Below is a small trained network, with its code and all its weights. Each question gives an input and a class and asks what happens when units are switched off, that is, made to give their printed mean instead of their output.

import numpy as np


def w(rows, s, z=0):
    codes = np.array(rows[::2]) - 128.0
    scale = np.full(codes.shape[1], s)
    scale[-1] = z or s
    return codes * scale


def norm(h):
    return h / np.sqrt((h * h).mean(-1, keepdims=True) + 1e-5)


def f(y):
    return np.maximum(y, 0)


def log_softmax(a):
    a = a - a.max(-1, keepdims=True)
    return a - np.log(np.exp(a).sum(-1, keepdims=True))


def net(x, mask):
    res = np.array(x, float).reshape(1, 6) / 4 @ E
    u = 0
    for l in range(4):
        y = f(norm(res) @ A[l][:, :-1].T + A[l][:, -1])
        res = res + np.where(mask[u : u + 9], y, B[l][:, -1]) @ B[l][:, :-1]
        u += 9
    return log_softmax(norm(res)[-1] @ U[:, :-1].T + U[:, -1])


A, B = {}, {}
E = w([
[135,232,47,72,104,177,91],'x0',
[167,157,117,144,239,112,136],'x1',
[229,105,170,98,114,254,178],'x2',
[129,127,125,127,133,127,132],'x3',
[181,135,78,151,89,71,208],'x4',
[12,203,172,164,139,168,247],'x5',
],0.0019)
A[0] = w([
[36,76,170,75,129,190,52,37],'0.n0',
[69,133,190,65,129,154,53,50],'0.n1',
[125,90,103,100,5,108,174,125],'0.n2',
[118,204,58,69,119,158,115,1],'0.n3',
[187,120,159,110,255,79,176,102],'0.n4',
[79,65,173,63,36,143,140,77],'0.n5',
[226,123,104,100,123,88,70,141],'0.n6',
[141,173,61,68,236,145,137,101],'0.n7',
[99,191,174,125,152,130,177,60],'0.n8',
],0.0034)
B[0] = w([
[134,163,129,146,252,155,106,179],'0.n0',
[145,163,119,132,252,155,120,166],'0.n1',
[147,179,84,217,200,159,102,223],'0.n2',
[80,196,19,68,30,179,119,148],'0.n3',
[119,170,111,246,96,174,60,207],'0.n4',
[136,158,128,219,121,153,70,190],'0.n5',
[17,85,71,121,137,179,174,254],'0.n6',
[102,155,133,165,48,161,87,192],'0.n7',
[76,75,80,118,126,178,163,167],'0.n8',
],0.0037,0.002)
A[1] = w([
[124,209,150,67,117,133,174,90],'1.n0',
[103,236,187,62,137,130,159,168],'1.n1',
[82,148,141,91,122,12,103,13],'1.n2',
[163,85,113,166,127,254,161,253],'1.n3',
[148,120,127,125,208,104,126,103],'1.n4',
[191,80,113,56,125,91,77,30],'1.n5',
[238,82,183,92,112,190,178,41],'1.n6',
[111,127,167,136,169,100,195,103],'1.n7',
[64,137,91,176,133,74,120,184],'1.n8',
],0.0034,0.0022)
B[1] = w([
[113,78,99,133,95,127,88,140],'1.n0',
[112,46,37,101,124,147,109,161],'1.n1',
[157,211,184,37,135,64,102,143],'1.n2',
[66,171,126,76,166,5,114,253],'1.n3',
[86,136,176,112,151,171,78,139],'1.n4',
[70,49,50,163,136,173,161,134],'1.n5',
[135,216,153,27,92,71,107,152],'1.n6',
[125,84,85,107,71,148,71,149],'1.n7',
[175,171,160,40,146,126,157,208],'1.n8',
],0.0033,0.0044)
A[2] = w([
[109,143,140,111,82,120,171,104],'2.n0',
[68,121,164,120,72,149,75,152],'2.n1',
[174,35,254,175,145,99,161,24],'2.n2',
[217,152,179,71,121,182,160,103],'2.n3',
[99,125,122,138,19,111,107,141],'2.n4',
[147,162,103,86,82,175,139,2],'2.n5',
[154,72,119,124,128,145,140,145],'2.n6',
[143,160,185,83,111,196,192,149],'2.n7',
[108,114,155,147,16,125,100,156],'2.n8',
],0.0046,0.0018)
B[2] = w([
[144,89,112,126,154,135,103,195],'2.n0',
[187,153,119,145,175,125,185,248],'2.n1',
[21,180,96,140,1,129,51,216],'2.n2',
[107,164,137,88,172,23,110,152],'2.n3',
[132,138,175,126,188,147,120,211],'2.n4',
[98,123,137,134,83,106,88,187],'2.n5',
[70,131,101,102,154,94,152,148],'2.n6',
[91,148,99,134,174,72,132,188],'2.n7',
[165,166,129,131,190,166,110,172],'2.n8',
],0.0045,0.0016)
A[3] = w([
[183,142,85,33,81,231,121,99],'3.n0',
[172,185,119,253,144,186,84,83],'3.n1',
[122,207,97,109,181,78,80,179],'3.n2',
[189,121,106,165,151,104,59,129],'3.n3',
[201,22,92,84,95,151,77,116],'3.n4',
[91,126,144,155,119,190,239,55],'3.n5',
[210,155,40,178,5,49,241,115],'3.n6',
[60,89,180,186,131,69,97,252],'3.n7',
[37,161,98,113,163,134,164,198],'3.n8',
],0.0045,0.0016)
B[3] = w([
[93,143,154,211,105,86,86,159],'3.n0',
[156,91,154,205,85,179,189,151],'3.n1',
[167,99,221,144,91,123,214,255],'3.n2',
[87,113,109,136,106,157,234,157],'3.n3',
[55,88,65,157,173,104,253,144],'3.n4',
[105,46,30,132,139,100,160,148],'3.n5',
[105,128,200,94,226,238,16,172],'3.n6',
[177,203,63,69,76,178,96,200],'3.n7',
[202,45,122,127,97,97,83,230],'3.n8',
],0.0042,0.0061)
U = w([
[68,50,21,111,152,93,182,125],'0',
[95,220,92,137,45,131,40,118],'1',
[177,101,156,118,116,137,131,255],'2',
[158,179,191,53,154,34,165,81],'3',
[157,132,142,224,118,186,189,87],'4',
[133,141,152,119,254,194,67,79],'5',
],0.0093,0.0055)

Each question gives the input, the list of numbers given to net, and the class t.
The units are the neurons (one row each of A and B). Each row of codes is followed by its name. A weight is (code - 128) times the scale printed after its matrix; where a second scale follows, it is the last column's (A, B and U).
mask holds one flag per neuron, layer by layer. A switched-off neuron (its flag False) gives its mean, the last column of its row in B, instead of its output. The means were averaged over made-up inputs and are rounded, as every weight is.
A unit's drop is (log p(t) with every unit on - log p(t) with that unit switched off) / (log p(t) with every unit on - log p(t) with every unit switched off).
The circuit of an input: a set's keep is (log p(t) with only the set's units on - log p(t) with every unit switched off) / (log p(t) with every unit on - log p(t) with every unit switched off). Starting from the 12 units with the biggest drops (on a tie, the unit counted first), units are removed one at a time, each time the one whose removal leaves the highest keep (on an exact tie, the one counted first), for as long as the keep stays at least 0.8.
units of the circuit, in order: the units of the circuit, biggest drop first
most important unit: the unit with the biggest drop
top k neurons: the k neurons with the biggest drops, biggest first
k most important neurons of layer l: the k neurons of layer l with the biggest drops, biggest first
input [2,-7,6,-7,6,-7], class 0: units of the circuit, in order : [3.n4]
input [-4,6,6,0,7,6], class 5: units of the circuit, in order : [3.n6, 3.n2, 1.n7]
input [7,2,-8,0,5,-5], class 3: units of the circuit, in order : [3.n2, 3.n7, 1.n8]
input [5,-2,-6,6,-6,0], class 2: top 2 neurons : [1.n3, 3.n2]
input [-6,-6,2,7,-1,8], class 0: units of the circuit, in order : [3.n5, 3.n2]
input [-5,-1,8,-1,-3,6], class 3: units of the circuit, in order : [1.n6, 2.n3, 2.n7]
input [0,6,6,0,-5,-5], class 3: units of the circuit, in order : [1.n3, 1.n6, 3.n6]
input [-1,-2,-5,4,6,3], class 5: top 2 neurons : [3.n6, 1.n3]
input [7,7,4,3,-2,3], class 1: top 2 neurons : [0.n3, 1.n1]
input [-8,-3,1,-5,-7,3], class 1: units of the circuit, in order : [2.n2, 3.n7]
input [6,8,-1,4,2,3], class 4: top 3 neurons : [3.n1, 0.n4, 3.n7]
input [7,5,7,2,4,5], class 1: top 2 neurons : [0.n7, 1.n1]
input [0,7,-4,-2,7,1], class 4: units of the circuit, in order : [3.n1, 1.n3]
input [-3,-8,2,-8,6,8], class 0: units of the circuit, in order : [3.n5]
input [-3,1,6,2,7,4], class 5: top 3 neurons : [3.n6, 1.n8, 0.n4]
input [7,3,1,4,6,-8], class 0: units of the circuit, in order : [3.n4, 0.n6]
input [0,-6,-7,-4,-4,-8], class 0: top 2 neurons : [1.n3, 3.n4]
input [-5,4,-1,1,-3,-3], class 1: top 3 neurons : [3.n7, 0.n2, 2.n2]
input [4,2,7,8,0,-8], class 0: top 2 neurons : [3.n4, 0.n6]
input [3,-4,-7,-2,6,2], class 3: most important unit : 1.n2
input [1,-5,0,6,8,7], class 5: top 3 neurons : [3.n6, 0.n6, 0.n2]
input [-7,3,7,-7,7,-5], class 1: 2 most important neurons of layer 2 : [2.n2, 2.n1]
input [1,-5,7,-3,5,-5], class 3: top 2 neurons : [1.n6, 0.n4]
input [-7,6,5,-6,5,-5], class 1: top 2 neurons : [2.n2, 0.n4]
input [7,5,-3,1,7,8], class 0: top 3 neurons : [3.n7, 0.n8, 3.n5]
input [6,7,-5,5,-7,8], class 0: 2 most important neurons of layer 1 : [1.n1, 1.n3]
